Input:
[[-20   9  26   7  -6 -11]
 [-48 -14  42 -15 -36 -41]
 [ 17   4 -23   7  11  15]]
Output: 11

Input:
[[-38 -45 -21  15 -18 -47 -43]
 [-29 -17  17   8  20  -4  -4]
 [-47 -41  -7  28  -7 -28 -34]]
Output: -28

Input:
[[7423 3111 6354 4654 7981 4894]
 [7131 6977 7417 9025 2045 8845]
 [4131 5618 3539 3184 8578 2950]]
Output: 8578

Input:
[[602 163 245 239]
 [459 357 198 411]
 [ 43 847 652 623]]
Output: 652

Input:
[[2999 3041 5918 5895 5720 6090]
 [7502 2865 5014 8574 2605 5437]
 [7662 3416 6054 2149 7034 3614]]
Output: 7034

Input:
[[175 148 106 227 216 132]
 [144 226 216 182 104  56]
 [192 221 105  88 160 195]]
Output: 160

Input:
[[2 6 4 5 3]
 [4 8 4 4 5]
 [3 7 5 3 5]]
Output: 3
---
[[ 12.5  -0.6 -10.3  -3.4   2.5]
 [  9.5   1.9 -17.1  12.1   4.1]
 [  8.9  -0.5  -5.9  -0.8  -1.4]] out 12.5, -1.4

[ 0.6 -1.2  0.3 -0.6  1.3 -1.3] out 0.6, -1.3

[ 176.919   67.965  112.158   85.114  100.320 -128.493   16.117] out 176.919, 16.117

[-1.886 -1.128 -0.891 -0.190  1.656] out -1.886, 1.656

[[ 0.644  1.938  0.768  0.255 -2.105  2.012]
 [ 0.540  1.711  0.809  0.250 -1.792  1.772]] out 0.644, 1.772

[ 1.2  0.3 -0.3 -1.2] out 1.2, -1.2
---
[ 46  32  39 -48  14] gives 46, 39

[ 36  38 -34  44  30] gives 44, 38

[35 -2  0 13  8] gives 35, 13

[ 44  42 -20  -8 -11] gives 44, 42

[ -4   4  36 -49  29   1  -3] gives 36, 29

[-37  -4   4  -7  -8 -21] gives 4, -4

[-36 -20  -7   4  -6 -11  11] gives 11, 4

[ 11  15 -29  30  -8  42  -3] gives 42, 30

[[-17  18  -8  -7  20]
 [ 13  33 -23 -19   4]
 [-14  40 -29  -5   4]] gives 40, 33

[ 42 -44  38  27  32 -39  11] gives 42, 38
---
[[144, 77, 61, 154, 117], [41, 118, 184, 55, 240], [131, 19, 60, 132, 140]] yields 60
[[22, 4, 26, 19], [-20, -17, 14, 3], [15, 12, -32, -33]] yields 12
[[3, 7, 7, 5], [1, 8, 8, 8], [3, 6, 8, 3]] yields 6
[[35, 44, 41, 48, 31, 95], [17, 16, 85, 23, 73, 30], [30, 33, 73, 29, 69, 56]] yields 29
[[45, 38, 67, 46, 16], [17, 66, 46, 37, 56], [62, 57, 83, 51, 51]] yields 83
[[663, 484, 558, 496, 377, 546, 739], [480, 526, 469, 469, 798, 435, 489], [237, 439, 364, 444, 864, 516, 305]] yields 864
---
[-27  35  -5  22   0  33] -> 35, 33

[[13 -7  6 36 11 26]
 [ 9 -7  3 16  5 20]] -> 36, 26

[ 34  37  42  25 -39 -26  11] -> 42, 37

[-40 -13  -7  44] -> 44, -7

[ 36 -28 -22  11  14] -> 36, 14

[ -9  10 -43  31  21] -> 31, 21

[-4 35 46  7] -> 46, 35

[-41 -27  31 -42  25   5 -22] -> 31, 25

[[ -1   0   0  -3   3  -6]
 [  2  10 -47  -8 -14   9]] -> 10, 9

[[ 10   3  12  36  24]
 [  4 -12  -8  11  -4]] -> 36, 24
---
Input: [[17.493, -13.351, -1.563, -0.888, 13.693, -3.317], [12.743, 9.651, -0.389, 13.566, 1.422, -1.870], [-8.405, 11.161, 11.961, 12.176, -2.879, -3.877]]
Output: -3.317
Input: [[7.885, -8.260, 8.958, -12.216, -12.328, -1.710, 8.176], [18.637, 10.993, -6.248, -13.836, 4.339, -2.873, -8.445], [-5.791, -10.192, 10.980, -13.214, 0.115, -1.820, -8.117]]
Output: 8.176
Input: [[-0.02, -0.22, 0.09, 0.14], [-0.19, 0.01, 0.10, 0.08], [-0.06, 0.02, -0.20, 0.00]]
Output: 0.14
Input: [[-0.57, -2.15, 1.22, 0.30, 0.57], [0.56, 2.01, -0.74, -1.66, -0.55], [-0.99, -1.84, -0.53, 1.32, -0.32]]
Output: 0.57
Input: [[1.265, 0.337, -0.057, 0.146, -0.531, -0.985, -0.280], [-0.905, -0.360, -1.491, 0.318, 0.215, 1.167, 0.080], [0.897, -0.028, 1.008, 0.151, 0.495, -0.092, 0.448]]
Output: -0.280
Input: [[2.3, -0.7, -0.5, -0.3, -1.6, -1.1], [1.0, -1.5, -0.5, -1.9, -1.8, 0.7], [1.7, -1.2, -0.2, -1.1, -1.2, -0.2]]
Output: -1.1
---
[12 11 36 38 24] -> 36
[ 24 -35 -37   2] -> -37
[12 10  7 38 -8] -> 7
[-38 -23  -5  34  -3   4 -28] -> -5
[14 -6 36 15] -> 36
[  2 -48  34 -15 -27] -> 34
[-36 -31 -25  19] -> -25
---
[ 48  10 -12 -20] ==> 48, -20

[ 29 -48 -22  -4  19 -11] ==> 29, -48

[ 31   6 -20 -48] ==> 31, -48

[[-19   9  -8  35]
 [ 23  16 -11  -7]] ==> 35, -19

[50 32  1 11] ==> 50, 1

[-29  15  -9 -50] ==> 15, -50

[[ 31  19 -10  48   1]
 [-34  28 -39  -1  43]] ==> 48, -39
---
[[ -9   3   0  37 -14   0   5]
 [ -2  -5   2  28  -1 -20  12]
 [  0  -2   2 -21  -3  10  -8]] gives -3

[ 18 -36  -5 -20 -21  30] gives -20

[ 38  10  30  35  22 -10  23] gives 22

[-32  41  31 -15] gives 41

[ 34  19 -20 -45 -16  -3] gives -45

[-18  36  13  30] gives 36

[ 4 -1  7 45] gives -1

[  8  25  43 -31] gives 25

[ -6 -42 -24 -31] gives -42
---
[[-24  11 -24  25 -43]
 [-19  20  27  32 -32]]: 11

[[ 10   8  -3  37  20 -11]
 [ 18   2 -44  19  -7 -23]
 [  6  -9 -17  27  11 -16]]: 2

[[-15 -25  23 -42]
 [-15 -29  18 -30]
 [-35 -17  33 -24]]: -29

[[ 45  -5 -18  -2 -33]
 [-19   0   6  11   5]]: -5

[[-10  28   8  -1]
 [-12   1 -20 -11]
 [-18 -37 -16 -15]]: 1

[[-14 -38   2   4]
 [-18   2  -2   2]]: -38

[[ 37  11   9  28  35]
 [-10   3  -3 -20 -19]]: 11

[[-29   4  -9   5  28]
 [  0 -26  -1  16  36]
 [ 24  18  22  28  -1]]: -26
---
[[-34   3 -35 -23   4  -6]
 [ 20 -34 -10 -42  24 -38]] → -35

[[ 32   1 -17  -6  24 -33]
 [-16  12  32  23   0  44]] → -17

[[  0 -38 -43  26  38 -10  -7]
 [ 11 -11 -35  27  40  18   8]] → -43

[[ 10  28  -7 -16]
 [-37  17 -12  32]] → -7

[[-15  11 -41 -16   2 -16 -22]
 [  8 -10  24  39 -23  -4 -25]] → -41

[[  7  20  15  -6 -24 -35 -32]
 [  6  20   6  -1  10  21 -25]] → 15

[[-20  10 -24 -43  24 -18]
 [ -4  -2   1   0   0   1]] → -24

[[-13 -13 -21   5  13]
 [ 31  -3 -18  20  44]] → -21
---
[ 45  24   3 -43  31  27] | -43
[-42  18  27  38] | 18
[ 44 -18 -42 -19  23 -17] | -19
[-13  27   8  47   2 -17  25] | 2
[  2   1 -16 -20  10 -39] | -20
[-42 -11   3  20  19  29  38] | 19
[-47  33  47   0  17] | 47
---
-13	48	-43	-4 -> 48

47	-18	0	-28
-18	47	-33	8
-> -18

-5	36	17	-7 -> 36

-21	39	-38	-25
7	-11	13	8
-> 39

-2	-41	46	15 -> -41

14	-41	-3	-14
-35	-34	-11	8
37	-12	2	-21
-> -41

-39	24	-14	0 -> 24
---
[[5, 9, 7, 1, 8, 2, 2],
 [7, 3, 6, 4, 8, 6, 4]] Answer: 9

[[47, -35, -22, 13],
 [12, 10, -21, 12],
 [33, 8, -26, 22]] Answer: -35

[[282, 328, 653, 869, 805],
 [186, 430, 432, 822, 783],
 [127, 443, 368, 835, 802]] Answer: 328

[89, 34, 71, 15] Answer: 34

[[9595, 7162, 8694, 7814, 8219],
 [7119, 8513, 2603, 8716, 5919]] Answer: 7162

[[-33, -258, 125, -331, -263, -138],
 [-453, 78, 985, -225, -423, -189],
 [284, -132, -127, -106, -913, 790]] Answer: -258
---
array([3731, 1666, 3826, 8043]) → 8043
array([2, 4, 6, 7, 5, 7, 1]) → 1
array([8657, 7769, 2417, 3947, 3336, 4860, 7712]) → 7712
array([8412, 4993, 6683, 8784, 3002]) → 3002
array([230,  33,  48,  60, 159, 126,  61]) → 61
array([559, 346, 575, 928, 724, 294,  41]) → 41
array([2, 7, 7, 2]) → 2
array([  7, -16, -36, -27,  14,  35]) → 35
array([927, 193, 465, 361]) → 361
array([226,  39, 114, 168,  98, 202, 247]) → 247
